Here is a tiny trained network, its code and every weight. The questions are about switching its units off for an input and a target symbol, where a switched-off unit gives its printed mean instead of its output.

import numpy as np


def w(rows, s, z=0):
    codes = np.array(rows[::2]) - 128.0
    scale = np.full(codes.shape[1], s)
    scale[-1] = z or s
    return codes * scale


def f(y):
    return y / 2 * (1 + np.tanh(0.7978845608 * (y + 0.044715 * y**3)))


def softmax(a):
    e = np.exp(a - a.max(-1, keepdims=True))
    return e / e.sum(-1, keepdims=True)


def log_softmax(a):
    a = a - a.max(-1, keepdims=True)
    return a - np.log(np.exp(a).sum(-1, keepdims=True))


def net(x, mask):
    ids = ['αβγζθλπσψω'.index(c) for c in x.split()]
    T = len(ids)
    res = E[ids] + P[:T]
    u = 0
    for l in range(3):
        q, k, v = (res @ M[l].T for M in (Q, K, V))
        z = softmax(np.where(np.tri(T) > 0, q @ k.T / 3**0.5, -1e9)) @ v
        res = res + np.where(mask[u], z, O[l][:, -1]) @ O[l][:, :-1]
        u += 1
        y = f(res @ A[l][:, :-1].T + A[l][:, -1])
        res = res + np.where(mask[u : u + 8], y, B[l][:, -1]) @ B[l][:, :-1]
        u += 8
    return log_softmax(res[-1] @ U[:, :-1].T + U[:, -1])


Q, K, V, O, A, B = {}, {}, {}, {}, {}, {}
E = w([
[96,151,110],'α',
[153,94,223],'β',
[147,166,160],'γ',
[91,172,147],'ζ',
[123,33,161],'θ',
[91,170,199],'λ',
[90,108,187],'π',
[97,127,138],'σ',
[251,122,198],'ψ',
[181,105,84],'ω',
],0.025)
P = w([
[123,194,178],'0',
[81,193,216],'1',
[83,173,205],'2',
[78,212,168],'3',
[81,211,212],'4',
[117,230,186],'5',
[107,247,198],'6',
],0.0014)
Q[0] = w([
[140,82,136],'L0H1',
[137,62,143],'L0H1',
[196,9,144],'L0H1',
],0.014)
K[0] = w([
[160,107,136],'L0H1',
[254,136,113],'L0H1',
[255,108,240],'L0H1',
],0.0098)
V[0] = w([
[254,6,168],'L0H1',
[61,118,86],'L0H1',
[232,210,105],'L0H1',
],0.003)
O[0] = w([
[80,147,252,200],'L0H1',
[83,86,65,7],'L0H1',
[70,254,200,194],'L0H1',
],0.0035,0.0016)
A[0] = w([
[55,118,17,111],'L0N1',
[163,111,90,128],'L0N2',
[163,192,163,46],'L0N3',
[118,135,147,92],'L0N4',
[196,2,132,147],'L0N5',
[81,30,54,3],'L0N6',
[91,10,100,62],'L0N7',
[95,147,128,147],'L0N8',
],0.01,0.004)
B[0] = w([
[198,91,107,145],'L0N1',
[117,147,111,105],'L0N2',
[131,130,158,229],'L0N3',
[118,135,150,142],'L0N4',
[148,10,133,253],'L0N5',
[153,135,226,121],'L0N6',
[82,127,236,150],'L0N7',
[102,117,112,165],'L0N8',
],0.011,0.0036)
Q[1] = w([
[52,2,38],'L1H1',
[247,51,87],'L1H1',
[233,9,190],'L1H1',
],0.0059)
K[1] = w([
[111,53,180],'L1H1',
[220,1,121],'L1H1',
[252,63,174],'L1H1',
],0.0066)
V[1] = w([
[157,68,157],'L1H1',
[4,211,113],'L1H1',
[170,147,176],'L1H1',
],0.002)
O[1] = w([
[136,163,37,229],'L1H1',
[8,28,127,2],'L1H1',
[251,50,14,228],'L1H1',
],0.0027,0.0016)
A[1] = w([
[91,212,154,253],'L1N1',
[154,85,119,172],'L1N2',
[114,134,105,67],'L1N3',
[188,105,175,71],'L1N4',
[97,170,63,219],'L1N5',
[111,160,150,146],'L1N6',
[152,156,40,81],'L1N7',
[246,166,154,177],'L1N8',
],0.012,0.0045)
B[1] = w([
[81,139,54,231],'L1N1',
[188,59,142,176],'L1N2',
[159,172,163,119],'L1N3',
[202,132,241,238],'L1N4',
[179,134,23,171],'L1N5',
[2,179,88,155],'L1N6',
[162,78,131,138],'L1N7',
[194,160,121,254],'L1N8',
],0.0067,0.0093)
Q[2] = w([
[195,62,174],'L2H1',
[82,165,37],'L2H1',
[60,254,90],'L2H1',
],0.0074)
K[2] = w([
[77,60,3],'L2H1',
[204,186,113],'L2H1',
[136,160,88],'L2H1',
],0.0065)
V[2] = w([
[169,98,71],'L2H1',
[147,64,82],'L2H1',
[255,224,124],'L2H1',
],0.0029)
O[2] = w([
[125,131,128,113],'L2H1',
[80,158,54,110],'L2H1',
[252,50,252,252],'L2H1',
],0.0035,0.0049)
A[2] = w([
[93,120,40,105],'L2N1',
[154,210,151,62],'L2N2',
[139,59,62,41],'L2N3',
[95,248,57,82],'L2N4',
[118,213,104,61],'L2N5',
[6,158,105,255],'L2N6',
[164,164,208,221],'L2N7',
[129,82,75,223],'L2N8',
],0.015,0.0073)
B[2] = w([
[199,204,32,155],'L2N1',
[28,1,106,163],'L2N2',
[167,96,243,137],'L2N3',
[122,226,204,180],'L2N4',
[41,162,219,149],'L2N5',
[110,5,86,202],'L2N6',
[106,181,92,254],'L2N7',
[190,74,110,151],'L2N8',
],0.0084,0.026)
U = w([
[210,182,24,66],'α',
[168,224,184,237],'β',
[54,255,205,88],'γ',
[89,242,33,254],'ζ',
[109,97,211,28],'θ',
[21,112,149,57],'λ',
[84,28,91,35],'π',
[128,102,12,228],'σ',
[152,164,136,216],'ψ',
[188,71,95,21],'ω',
],0.0097,0.0072)

Each question gives the input, a string of symbols that net reads in full, and the target symbol t.
The units are the heads (3 rows each of Q, K, V and O) and the neurons (one row each of A and B). Each row of codes is followed by its name. A weight is (code - 128) times the scale printed after its matrix; where a second scale follows, it is the last column's (O, A, B and U).
mask holds one flag per unit, layer by layer, with each layer's heads first. A switched-off unit (its flag False) gives its mean, the last column of its rows in O or B, instead of its output. The means were averaged over made-up inputs and are rounded, as every weight is.
A unit's drop is (log p(t) with every unit on - log p(t) with that unit switched off) / (log p(t) with every unit on - log p(t) with every unit switched off).
The circuit of an input: a set's keep is (log p(t) with only the set's units on - log p(t) with every unit switched off) / (log p(t) with every unit on - log p(t) with every unit switched off). Starting from the 12 units with the biggest drops (on a tie, the unit counted first), units are removed one at a time, each time the one whose removal leaves the highest keep (on an exact tie, the one counted first), for as long as the keep stays at least 0.8.
circuit, biggest first: the units of the circuit, biggest drop first
top k neurons: the k neurons with the biggest drops, biggest first
top k neurons in layer l: the k neurons of layer l with the biggest drops, biggest first
drop of u: that unit's drop, to one decimal
input θ π ζ σ, target σ: top 3 neurons => [L2N6; L1N8; L2N7]
input ψ ζ β, target γ: circuit, biggest first => [L0H1; L2N6]
input π θ ζ, target ζ: circuit, biggest first => [L0N5; L1N4; L1N1]
input ψ λ ζ, target σ: circuit, biggest first => [L2N4]
input γ ψ λ γ ω, target α: top 3 neurons => [L2N6; L2N2; L2N4]
input ψ λ α, target ω: top 2 neurons => [L0N1; L2N7]
input ω σ ζ γ ψ θ, target θ: top 3 neurons => [L0N5; L2N6; L2N1]
input γ θ γ ζ λ, target λ: top 2 neurons => [L2N6; L0N5]
input β θ θ ζ σ β, target β: top 2 neurons => [L2N6; L1N4]
input λ β β ω γ β π, target π: top 2 neurons in layer 2 => [L2N6; L2N4]
input ψ ζ π σ ω β, target γ: top 2 neurons => [L2N6; L2N7]
input θ θ λ ζ λ, target λ: top 2 neurons => [L2N6; L2N4]
input ω ζ π ζ π, target π: top 2 neurons in layer 2 => [L2N6; L2N7]
input ψ λ ζ ω β λ, target π: top 3 neurons in layer 1 => [L1N8; L1N1; L1N6]
input λ γ ψ ω θ α, target ω: top 2 neurons in layer 1 => [L1N8; L1N4]
input ω π β α ζ α, target α: top neuron => [L2N1]
input γ π β α, target α: drop of L0N5 => 0.2
input ζ σ ζ π σ ω θ, target θ: drop of L2N6 => 0.1
input γ ω σ, target σ: drop of L2N8 => 0.0
